[  7 188 815 682 371]	7
[5935 1391 4165 9641 8156]	5935
[2767 8420 7500 7113 4456]	2767
[ 45 -30 -11  50 -44]	45
[ 37 165  88 141 238]	37
[ 23 100 195 133 169]	23
---
[[6, 5, 3, 1, 1], [7, 5, 2, 2, 1], [8, 5, 2, 2, 0]]
7
[[149, 151, 150, 151], [60, 178, 38, 242]]
60
[[1, 8, 1, 4], [1, 8, 1, 4], [1, 8, 1, 4]]
1
[[3, 9, 2, 4, 7], [8, 4, 8, 8, 2], [4, 1, 6, 4, 1]]
8
[[1485, 6392, 7639, 3757], [5148, 1053, 5401, 1229], [1127, 2512, 3954, 8866]]
5148
[[6, 4, 4, 3, 4, 4], [6, 6, 6, 4, 2, 4], [6, 8, 8, 5, 3, 6]]
6
---
[[4.3, 2.0, -4.8, -17.1, -2.8, 16.9, -3.7], [-21.8, 8.9, -6.0, 7.2, 11.5, -11.4, 19.7], [-21.5, -11.6, -11.4, 16.8, 1.0, -14.1, 3.8]] => -4.8
[198.0, -10.1, 51.7, -12.5, -84.0, 43.7, -120.1] => 51.7
[[-0.13, 0.01, -0.10, 0.17, 0.05, -0.06, 0.03], [0.05, -0.06, 0.04, -0.09, -0.05, -0.04, -0.05], [-0.01, -0.03, -0.04, -0.02, -0.05, 0.01, -0.08]] => -0.10
[[0.11, 0.11, 0.05, 0.04], [-0.06, 0.16, 0.21, 0.22], [0.13, -0.07, -0.19, -0.15]] => 0.05
[[-4.9, 26.9, 42.8, 2.7, 99.0, 128.2], [106.8, 42.8, -50.4, 42.0, 19.0, -119.8]] => 42.8
[50.718, -46.201, 57.092, -15.229, 203.522, -157.019, -55.377] => 57.092
[-68.1, -131.0, -87.7, 134.9] => -87.7
[0.075, 0.023, -0.177, 0.132, -0.076, -0.183] => -0.177
---
0.189	0.067	0.107	-0.078	-0.121 Out: -0.121
5.45	7.36	-10.51	17.59 Out: 17.59
-11.2	10.4	10.8	6.3	-9.1	8.7	3.6 Out: 3.6
0.204	0.020	-0.144	-0.064	-0.171	0.037	0.123 Out: 0.123
-0.5	-1.7	-1.0	1.6 Out: 1.6
-0.028	-0.122	0.177	-0.029	0.128	0.032 Out: 0.032
---
[-2.08 -0.41 +5.69 +6.40]
[-0.79 -0.10 -0.25 +0.66] → -0.25

[+8.42 -1.09 +2.41 +5.01 +1.30 +0.81]
[+6.16 -4.62 -2.90 +0.54 -1.58 +5.74]
[+2.06 -7.49 -8.45 -5.41 -0.23 +2.22] → -1.58

[-0.51 +6.30 +5.26 +0.40 -2.08 +1.30]
[+1.69 +0.85 -0.75 +2.81 +2.39 +0.80]
[+3.82 -3.10 +0.04 -0.18 +0.15 +1.04] → +2.39

[+5.91 -6.80 +6.97 +2.25]
[+0.46 -4.82 +4.82 +5.75] → +4.82

[-4.77 -3.83 -1.54 -1.74 +7.45 -6.36]
[+0.12 +0.14 -0.20 +0.55 +4.61 -2.64] → +4.61

[-0.21 +3.55 +0.57 -0.62 -1.76 -5.70 -2.82]
[+1.40 +8.40 -4.10 +5.40 -4.99 -4.15 +8.75] → -4.15

[+1.20 -4.49 -0.84 -0.76]
[+0.90 -6.84 -1.57 -0.36]
[+2.53 -7.75 -1.86 -1.79] → -1.57

[+0.48 +0.18 -0.79 +1.08 -0.17 -2.56]
[-1.97 +1.33 -3.27 -0.21 +2.50 +1.55]
[+2.45 -2.24 +1.42 +7.71 -6.27 +8.00] → +2.50

[-4.72 -5.55 +2.73 -4.74 -4.34 -4.78 -1.49]
[-3.73 -4.21 +2.74 -2.76 -3.28 -3.03 -0.41]
[+1.36 +3.58 -1.24 +6.95 -0.62 +6.83 -0.09] → -3.03
---
[-5.00 -3.00 +6.78 +0.63] => -5.00
[-6.19 -7.76 +5.16 -1.34 -7.39] => -6.19
[-5.70 -6.91 -0.08 +1.98] => -5.70
[-3.28 +4.99 +3.78 -1.29 -3.98 +6.71 +5.03] => -3.28
[-7.35 -2.56 +3.02 +0.65 -0.97 +2.76] => -7.35
[-8.00 +8.38 -5.03 +2.63 +0.59] => -8.00
[-7.65 +3.14 -0.84 +0.22 +2.87 -8.66] => -7.65
---
[[-3.65 -3.15 +0.54 -5.71 -4.45 +5.08]
 [-5.52 -6.36 +1.49 -5.33 +7.20 +4.60]
 [+5.95 -2.41 -1.96 +0.01 -4.30 -1.70]] yields -3.65

[[-2.69 -1.79 +8.86 +3.51]
 [-2.69 -1.91 +8.86 +2.90]
 [+1.12 +1.23 +8.86 +5.74]] yields -2.69

[[+1.64 -2.50 -0.92 +1.57 +1.56 -0.98 -8.48]
 [-0.87 -1.08 +0.11 +0.35 -0.39 +0.11 -3.58]
 [+1.46 +0.42 +1.25 -0.05 +2.51 -1.07 -2.35]] yields +1.64

[[+0.75 +2.80 +1.98 +2.24 -1.31]
 [-2.45 -3.54 +0.64 +0.17 +8.50]
 [+0.56 -2.18 +1.38 +1.95 -5.62]] yields +0.75

[[-3.40 -3.68 -4.84 +4.14 -3.33 -7.31]
 [-2.72 -4.52 -6.03 -0.05 -4.34 -4.51]
 [-1.56 -4.31 -5.87 +4.05 -4.23 -3.03]] yields -3.40

[[+1.32 +5.85 +8.76 +2.62]
 [+0.96 -3.15 -5.27 +2.94]
 [+1.44 -0.88 +1.24 +1.50]] yields +1.32

[[-0.19 +0.04 +2.37 +4.35 +2.79 +1.57 +1.41]
 [+1.02 +2.69 -1.27 -3.46 +1.63 -3.73 +3.16]
 [+2.22 +0.98 -1.61 -1.95 -2.10 -7.35 +0.29]] yields -0.19
